Below is a small trained network, with its code and all its weights. Each question gives an input and a target symbol and asks what happens when units are switched off, that is, made to give their printed mean instead of their output.

import numpy as np


def w(rows, s, z=0):
    codes = np.array(rows[::2]) - 128.0
    scale = np.full(codes.shape[1], s)
    scale[-1] = z or s
    return codes * scale


def norm(h):
    return h / np.sqrt((h * h).mean(-1, keepdims=True) + 1e-5)


def f(y):
    return y / 2 * (1 + np.tanh(0.7978845608 * (y + 0.044715 * y**3)))


def softmax(a):
    e = np.exp(a - a.max(-1, keepdims=True))
    return e / e.sum(-1, keepdims=True)


def log_softmax(a):
    a = a - a.max(-1, keepdims=True)
    return a - np.log(np.exp(a).sum(-1, keepdims=True))


def net(x, mask):
    ids = ['ΔΦΨεηθμτω'.index(c) for c in x.split()]
    T = len(ids)
    res = E[ids] + P[:T]
    u = 0
    for l in range(2):
        r = norm(res)
        for j in range(2):
            rows = slice(3 * j, 3 * j + 3)
            q, k, v = (r @ M[l][rows].T for M in (Q, K, V))
            z = softmax(np.where(np.tri(T) > 0, q @ k.T / 3**0.5, -1e9)) @ v
            o = O[l][rows]
            res = res + np.where(mask[u + j], z, o[:, -1]) @ o[:, :-1]
        u += 2
        y = f(norm(res) @ A[l][:, :-1].T + A[l][:, -1])
        res = res + np.where(mask[u : u + 8], y, B[l][:, -1]) @ B[l][:, :-1]
        u += 8
    return log_softmax(norm(res)[-1] @ U[:, :-1].T + U[:, -1])


Q, K, V, O, A, B = {}, {}, {}, {}, {}, {}
E = w([
[185,128,62,168,146],'Δ',
[128,73,87,167,75],'Φ',
[217,152,171,92,145],'Ψ',
[116,176,78,80,173],'ε',
[128,161,166,67,107],'η',
[133,85,177,129,44],'θ',
[59,119,94,110,85],'μ',
[253,118,116,111,140],'τ',
[223,112,167,154,87],'ω',
],0.0066)
P = w([
[114,174,159,175,122],'0',
[167,123,52,42,76],'1',
[86,117,180,162,175],'2',
[161,130,52,51,63],'3',
[124,213,145,184,82],'4',
[131,19,99,30,154],'5',
[58,62,202,158,217],'6',
[168,151,54,52,57],'7',
[89,153,167,185,142],'8',
[121,1,110,29,168],'9',
[88,155,166,183,143],'10',
],0.0061)
Q[0] = w([
[96,144,165,191,133],'0.h1',
[87,102,130,92,76],'0.h1',
[148,165,138,111,126],'0.h1',
[91,136,128,109,194],'0.h2',
[119,75,208,182,172],'0.h2',
[3,111,127,164,217],'0.h2',
],0.0043)
K[0] = w([
[105,114,103,103,131],'0.h1',
[105,107,171,185,105],'0.h1',
[158,164,124,119,116],'0.h1',
[120,108,84,104,171],'0.h2',
[143,64,152,106,127],'0.h2',
[126,88,112,88,254],'0.h2',
],0.0053)
V[0] = w([
[165,110,101,143,113],'0.h1',
[125,96,77,163,72],'0.h1',
[138,115,158,110,130],'0.h1',
[131,129,115,126,119],'0.h2',
[84,111,250,117,122],'0.h2',
[156,71,201,127,218],'0.h2',
],0.002)
O[0] = w([
[176,130,161,94,108,83],'0.h1',
[119,55,116,63,91,73],'0.h1',
[133,181,122,123,153,119],'0.h1',
[124,113,131,123,129,136],'0.h2',
[72,198,5,139,153,96],'0.h2',
[249,243,111,103,38,3],'0.h2',
],0.0013,0.00076)
A[0] = w([
[208,70,92,135,121,4],'0.n1',
[103,76,100,116,57,81],'0.n2',
[82,196,131,177,200,121],'0.n3',
[160,122,148,254,156,170],'0.n4',
[109,111,55,105,156,85],'0.n5',
[139,180,102,139,110,240],'0.n6',
[70,124,170,183,91,111],'0.n7',
[129,165,222,152,149,46],'0.n8',
],0.009,0.0019)
B[0] = w([
[48,157,146,65,129,147],'0.n1',
[198,192,141,86,199,179],'0.n2',
[135,157,139,170,231,254],'0.n3',
[210,45,49,185,106,159],'0.n4',
[172,109,239,111,94,200],'0.n5',
[186,196,148,129,121,202],'0.n6',
[6,147,60,91,85,168],'0.n7',
[117,121,253,93,74,191],'0.n8',
],0.0062,0.0037)
Q[1] = w([
[149,219,110,174,34],'1.h1',
[101,144,149,206,222],'1.h1',
[184,253,85,129,131],'1.h1',
[91,33,170,122,167],'1.h2',
[114,142,65,190,145],'1.h2',
[192,165,119,141,113],'1.h2',
],0.015)
K[1] = w([
[176,199,103,117,48],'1.h1',
[155,130,109,24,164],'1.h1',
[151,249,97,150,114],'1.h1',
[109,37,135,129,176],'1.h2',
[124,144,28,162,134],'1.h2',
[192,189,133,150,97],'1.h2',
],0.014)
V[1] = w([
[62,64,228,63,3],'1.h1',
[44,118,71,90,79],'1.h1',
[109,194,208,45,215],'1.h1',
[65,210,81,78,90],'1.h2',
[72,105,77,82,117],'1.h2',
[56,73,199,74,196],'1.h2',
],0.005)
O[1] = w([
[189,215,102,160,99,145],'1.h1',
[93,186,102,156,105,98],'1.h1',
[150,135,94,1,125,255],'1.h1',
[110,106,190,94,142,166],'1.h2',
[145,127,152,103,95,121],'1.h2',
[144,200,132,139,101,178],'1.h2',
],0.0078,0.0037)
A[1] = w([
[15,119,125,71,139,42],'1.n1',
[1,187,91,165,66,2],'1.n2',
[97,106,211,163,176,74],'1.n3',
[144,91,141,45,212,78],'1.n4',
[48,25,125,150,195,82],'1.n5',
[158,192,25,92,84,130],'1.n6',
[152,8,93,170,58,109],'1.n7',
[96,151,198,214,193,102],'1.n8',
],0.0083,0.0066)
B[1] = w([
[213,134,101,55,97,136],'1.n1',
[237,164,54,84,146,142],'1.n2',
[124,206,98,148,123,121],'1.n3',
[84,137,127,236,121,255],'1.n4',
[180,237,107,70,74,131],'1.n5',
[70,78,98,168,150,223],'1.n6',
[41,135,154,41,128,145],'1.n7',
[122,141,110,100,254,162],'1.n8',
],0.0085,0.0039)
U = w([
[86,199,206,94,83,60],'Δ',
[97,167,130,140,210,171],'Φ',
[161,69,65,170,143,161],'Ψ',
[124,62,168,64,144,142],'ε',
[173,179,53,55,122,5],'η',
[134,165,96,194,69,230],'θ',
[3,130,87,129,102,70],'μ',
[90,91,184,194,97,184],'τ',
[227,126,172,140,122,110],'ω',
],0.012,0.0033)

Each question gives the input, a string of symbols that net reads in full, and the target symbol t.
The units are the heads (3 rows each of Q, K, V and O) and the neurons (one row each of A and B). Each row of codes is followed by its name. A weight is (code - 128) times the scale printed after its matrix; where a second scale follows, it is the last column's (O, A, B and U).
mask holds one flag per unit, layer by layer, with each layer's heads first. A switched-off unit (its flag False) gives its mean, the last column of its rows in O or B, instead of its output. The means were averaged over made-up inputs and are rounded, as every weight is.
A unit's drop is (log p(t) with every unit on - log p(t) with that unit switched off) / (log p(t) with every unit on - log p(t) with every unit switched off).
most important unit: the unit with the biggest drop
k most important neurons: the k neurons with the biggest drops, biggest first
k most important neurons of layer l: the k neurons of layer l with the biggest drops, biggest first
which heads matter: for each layer, one digit per head in row order, 1 if its drop is at least 0.15 and else 0, layers parted by /
input ε τ ε θ, target ε: most important neuron : (0.n2)
input ε μ η Δ ω η τ, target ε: which heads matter : 00 / 11
input Φ ε θ η, target Φ: 3 most important neurons : (0.n4; 0.n7; 1.n8)
input η ε Φ ε Δ τ, target Φ: 2 most important neurons of layer 0 : (0.n4; 0.n7)
input Ψ ε ε η μ Ψ Ψ Ψ ε ε, target Ψ: 2 most important neurons of layer 1 : (1.n6; 1.n4)
input η μ Ψ ε η ε ε ε θ, target θ: 2 most important neurons of layer 0 : (0.n7; 0.n4)
input Ψ ε ε ε ε η Φ θ ε ε, target Φ: which heads matter : 00 / 11
input μ ε η Δ ε ε ε ε ω, target τ: 2 most important neurons : (0.n4; 0.n8)
input ε Ψ θ μ ε Φ, target θ: which heads matter : 00 / 10
input ε ε μ ε η ε Φ θ ε η, target Φ: which heads matter : 00 / 11
input μ ε θ ε μ ε Φ η, target μ: which heads matter : 00 / 10
input ε ε μ η η ε η ε Ψ τ, target η: which heads matter : 00 / 11
input η Ψ ε Ψ θ θ ω ε ε ε, target ω: which heads matter : 00 / 11
input η θ μ ε μ Φ, target μ: 2 most important neurons of layer 0 : (0.n1; 0.n7)
input ε ε η τ ω ε, target η: 3 most important neurons : (0.n3; 0.n6; 0.n5)
input μ Ψ η ε θ η Δ ε μ Ψ, target Δ: which heads matter : 00 / 10
input θ τ η ε Φ η, target η: which heads matter : 00 / 10
input Ψ η ε η ε θ ε Ψ Φ, target μ: which heads matter : 00 / 00
input Φ Ψ η Φ η Φ ε ε ω μ Ψ, target ω: most important unit : 0.n4
input ε ω ε η η ε Ψ ε η Ψ, target Ψ: which heads matter : 00 / 11
input Φ Ψ ε Φ, target Φ: which heads matter : 00 / 10
input μ η ε ε η η Φ Ψ η μ, target Φ: 2 most important neurons of layer 0 : (0.n4; 0.n2)
input θ η μ η ε ε, target μ: 3 most important neurons : (1.n6; 0.n7; 0.n3)
input ε ε Δ η ε η, target Δ: 3 most important neurons : (0.n3; 0.n4; 1.n5)
input Δ θ ε θ, target Δ: 2 most important neurons : (0.n4; 1.n5)
